Here is a tiny trained network, its code and every weight. The questions are about switching its units off for an input and a class, where a switched-off unit gives its printed mean instead of its output.

import numpy as np


def w(rows, s, z=0):
    codes = np.array(rows[::2]) - 128.0
    scale = np.full(codes.shape[1], s)
    scale[-1] = z or s
    return codes * scale


def f(y):
    return y / 2 * (1 + np.tanh(0.7978845608 * (y + 0.044715 * y**3)))


def log_softmax(a):
    a = a - a.max(-1, keepdims=True)
    return a - np.log(np.exp(a).sum(-1, keepdims=True))


def net(x, mask):
    res = np.array(x, float).reshape(1, 4) / 4 @ E
    y = f(res @ A[0][:, :-1].T + A[0][:, -1])
    res = res + np.where(mask, y, B[0][:, -1]) @ B[0][:, :-1]
    return log_softmax(res[-1] @ U[:, :-1].T + U[:, -1])


A, B = {}, {}
E = w([
[99,114,226,144,33,221,121,208],'x0',
[123,183,187,141,133,121,9,104],'x1',
[224,115,135,29,144,228,108,94],'x2',
[165,98,157,231,165,211,127,61],'x3',
],0.012)
A[0] = w([
[105,117,120,144,100,95,178,122,207],'n1',
[207,129,79,50,221,75,117,29,158],'n2',
[162,98,160,97,79,199,81,138,125],'n3',
[86,143,133,244,157,106,53,2,228],'n4',
[166,165,100,174,198,104,43,48,192],'n5',
[162,55,195,132,108,241,142,218,211],'n6',
[96,219,168,146,159,136,46,105,136],'n7',
[48,209,124,103,116,123,54,218,98],'n8',
[33,214,183,118,127,79,98,195,148],'n9',
[126,74,25,83,201,120,179,113,242],'n10',
[108,102,191,186,123,146,103,207,252],'n11',
[114,99,50,177,174,80,134,92,142],'n12',
[185,198,217,152,147,151,45,80,192],'n13',
[163,153,93,67,114,111,174,143,222],'n14',
[46,48,39,85,154,169,247,203,130],'n15',
[56,184,133,95,69,130,74,163,179],'n16',
[123,168,174,159,98,56,74,135,233],'n17',
],0.0095,0.0033)
B[0] = w([
[118,106,115,189,109,113,120,137,155],'n1',
[156,122,59,119,205,176,115,86,252],'n2',
[134,130,147,57,111,152,118,132,196],'n3',
[88,171,186,190,119,201,142,158,233],'n4',
[159,189,100,175,123,208,117,123,217],'n5',
[118,63,169,88,101,124,97,91,241],'n6',
[120,177,150,96,107,153,158,145,187],'n7',
[97,87,82,93,160,136,174,165,178],'n8',
[90,128,54,98,124,123,185,190,185],'n9',
[246,90,119,158,131,91,102,108,223],'n10',
[97,97,129,94,146,102,158,102,195],'n11',
[167,96,124,180,136,140,87,182,193],'n12',
[110,167,158,123,74,153,108,104,215],'n13',
[113,121,98,133,138,71,120,94,185],'n14',
[145,172,136,152,68,67,135,80,213],'n15',
[107,118,139,73,124,116,163,182,178],'n16',
[76,146,72,136,125,150,152,168,177],'n17',
],0.012,0.018)
U = w([
[38,24,210,232,169,146,165,81,110],'0',
[182,122,94,222,204,170,73,144,5],'1',
[73,255,168,159,116,205,104,115,109],'2',
[190,117,39,78,244,108,87,8,171],'3',
[27,81,86,80,153,59,179,222,92],'4',
[147,99,137,204,36,22,156,109,250],'5',
[126,17,208,36,94,182,79,83,149],'6',
],0.008,0.0021)

Each question gives the input, the list of numbers given to net, and the class t.
The units are the neurons (one row each of A and B). Each row of codes is followed by its name. A weight is (code - 128) times the scale printed after its matrix; where a second scale follows, it is the last column's (A, B and U).
mask holds one flag per neuron, in row order. A switched-off neuron (its flag False) gives its mean, the last column of its row in B, instead of its output. The means were averaged over made-up inputs and are rounded, as every weight is.
A unit's drop is (log p(t) with every unit on - log p(t) with that unit switched off) / (log p(t) with every unit on - log p(t) with every unit switched off).
The circuit of an input: a set's keep is (log p(t) with only the set's units on - log p(t) with every unit switched off) / (log p(t) with every unit on - log p(t) with every unit switched off). Starting from the 12 units with the biggest drops (on a tie, the unit counted first), units are removed one at a time, each time the one whose removal leaves the highest keep (on an exact tie, the one counted first), for as long as the keep stays at least 0.8.
circuit, biggest first: the units of the circuit, biggest drop first
most important unit: the unit with the biggest drop
top k neurons: the k neurons with the biggest drops, biggest first
drop of u: that unit's drop, to one decimal
input [-7,6,5,6], class 2: top 2 neurons => [n13 n4]
input [-3,3,6,3], class 2: most important unit => n13
input [5,-3,-8,3], class 4: circuit, biggest first => [n9 n5]
input [-6,3,-1,5], class 1: top 3 neurons => [n12 n2 n15]
input [-3,-4,-3,0], class 5: top 2 neurons => [n15 n2]
input [-7,-4,1,4], class 1: top 2 neurons => [n12 n5]
input [-1,-6,1,0], class 5: top 2 neurons => [n15 n2]
input [-4,8,5,-5], class 2: top 2 neurons => [n13 n10]
input [0,2,8,-5], class 3: top 2 neurons => [n2 n4]
input [-7,4,3,7], class 1: top 2 neurons => [n2 n12]
input [-6,3,0,3], class 1: top 2 neurons => [n2 n12]
input [-8,-3,-8,-6], class 5: top 2 neurons => [n15 n1]
input [-3,-5,-3,-4], class 5: drop of n15 => 0.1
input [-8,3,-6,-7], class 1: circuit, biggest first => [n12]
input [-2,-6,-8,4], class 5: drop of n15 => 0.3
input [8,0,-3,5], class 6: drop of n17 => 0.0
input [0,-4,-1,-4], class 5: drop of n2 => 0.1
input [-4,5,-7,0], class 2: top 2 neurons => [n4 n5]
